Here is a tiny trained network, its code and every weight. The questions are about switching its units off for an input and a class, where a switched-off unit gives its printed mean instead of its output.

import numpy as np


def w(rows, s, z=0):
    codes = np.array(rows[::2]) - 128.0
    scale = np.full(codes.shape[1], s)
    scale[-1] = z or s
    return codes * scale


def norm(h):
    return h / np.sqrt((h * h).mean(-1, keepdims=True) + 1e-5)


def f(y):
    return y / 2 * (1 + np.tanh(0.7978845608 * (y + 0.044715 * y**3)))


def log_softmax(a):
    a = a - a.max(-1, keepdims=True)
    return a - np.log(np.exp(a).sum(-1, keepdims=True))


def net(x, mask):
    res = np.array(x, float).reshape(1, 2) / 4 @ E
    u = 0
    for l in range(4):
        y = f(norm(res) @ A[l][:, :-1].T + A[l][:, -1])
        res = res + np.where(mask[u : u + 5], y, B[l][:, -1]) @ B[l][:, :-1]
        u += 5
    return log_softmax(norm(res)[-1] @ U[:, :-1].T + U[:, -1])


A, B = {}, {}
E = w([
[74,192,44,145],'x0',
[254,125,69,87],'x1',
],0.0085)
A[0] = w([
[2,126,174,109,237],'L0N1',
[109,111,86,110,18],'L0N2',
[178,106,254,96,249],'L0N3',
[130,249,109,137,92],'L0N4',
[83,140,146,172,98],'L0N5',
],0.0078,0.0019)
B[0] = w([
[84,220,132,59,242],'L0N1',
[81,77,179,92,118],'L0N2',
[141,143,39,254,255],'L0N3',
[195,135,181,65,170],'L0N4',
[87,101,204,94,150],'L0N5',
],0.0057,0.005)
A[1] = w([
[33,127,126,111,237],'L1N1',
[145,81,227,248,183],'L1N2',
[122,174,220,189,251],'L1N3',
[138,158,104,138,92],'L1N4',
[135,138,63,102,170],'L1N5',
],0.011,0.0024)
B[1] = w([
[171,90,84,1,240],'L1N1',
[25,79,68,118,253],'L1N2',
[8,198,64,108,228],'L1N3',
[116,119,234,177,152],'L1N4',
[192,118,136,166,211],'L1N5',
],0.0068,0.005)
A[2] = w([
[151,254,219,52,4],'L2N1',
[132,102,192,184,216],'L2N2',
[65,209,202,36,175],'L2N3',
[100,151,131,199,60],'L2N4',
[240,239,24,142,216],'L2N5',
],0.0086,0.0026)
B[2] = w([
[115,216,53,206,144],'L2N1',
[103,128,101,190,129],'L2N2',
[196,177,7,2,191],'L2N3',
[149,198,79,16,123],'L2N4',
[78,75,248,160,255],'L2N5',
],0.0069,0.0093)
A[3] = w([
[92,220,105,179,182],'L3N1',
[254,143,216,116,213],'L3N2',
[253,129,137,72,156],'L3N3',
[98,208,163,71,62],'L3N4',
[185,244,211,207,3],'L3N5',
],0.0076,0.0021)
B[3] = w([
[94,94,184,131,160],'L3N1',
[100,101,253,127,254],'L3N2',
[102,91,190,131,164],'L3N3',
[213,113,130,76,160],'L3N4',
[89,97,127,121,160],'L3N5',
],0.0078,0.0044)
U = w([
[90,43,255,207,254],'0',
[60,134,103,105,254],'1',
[145,74,97,205,4],'2',
[145,138,157,151,2],'3',
[10,100,123,171,4],'4',
],0.0087,0.0026)

Each question gives the input, the list of numbers given to net, and the class t.
The units are the neurons (one row each of A and B). Each row of codes is followed by its name. A weight is (code - 128) times the scale printed after its matrix; where a second scale follows, it is the last column's (A, B and U).
mask holds one flag per neuron, layer by layer. A switched-off neuron (its flag False) gives its mean, the last column of its row in B, instead of its output. The means were averaged over made-up inputs and are rounded, as every weight is.
A unit's drop is (log p(t) with every unit on - log p(t) with that unit switched off) / (log p(t) with every unit on - log p(t) with every unit switched off).
unit that matters most: the unit with the biggest drop
k most important neurons: the k neurons with the biggest drops, biggest first
k most important neurons of layer l: the k neurons of layer l with the biggest drops, biggest first
drop of u: that unit's drop, to one decimal
input [-3,2], class 2: unit that matters most => L0N1
input [-8,-7], class 4: 2 most important neurons => (L1N2, L0N3)
input [7,0], class 3: 4 most important neurons of layer 0 => (L0N3, L0N4, L0N2, L0N1)
input [5,0], class 3: 3 most important neurons of layer 0 => (L0N3, L0N2, L0N4)
input [-7,3], class 2: 2 most important neurons of layer 0 => (L0N3, L0N1)
input [6,0], class 3: 4 most important neurons of layer 1 => (L1N2, L1N3, L1N1, L1N5)
input [-5,2], class 2: 3 most important neurons => (L1N2, L2N5, L3N2)
input [-7,1], class 2: 3 most important neurons of layer 0 => (L0N3, L0N1, L0N5)
input [-6,-3], class 4: drop of L1N2 => 0.1
input [-8,3], class 2: drop of L0N3 => 0.4
input [8,1], class 0: drop of L1N5 => 0.1
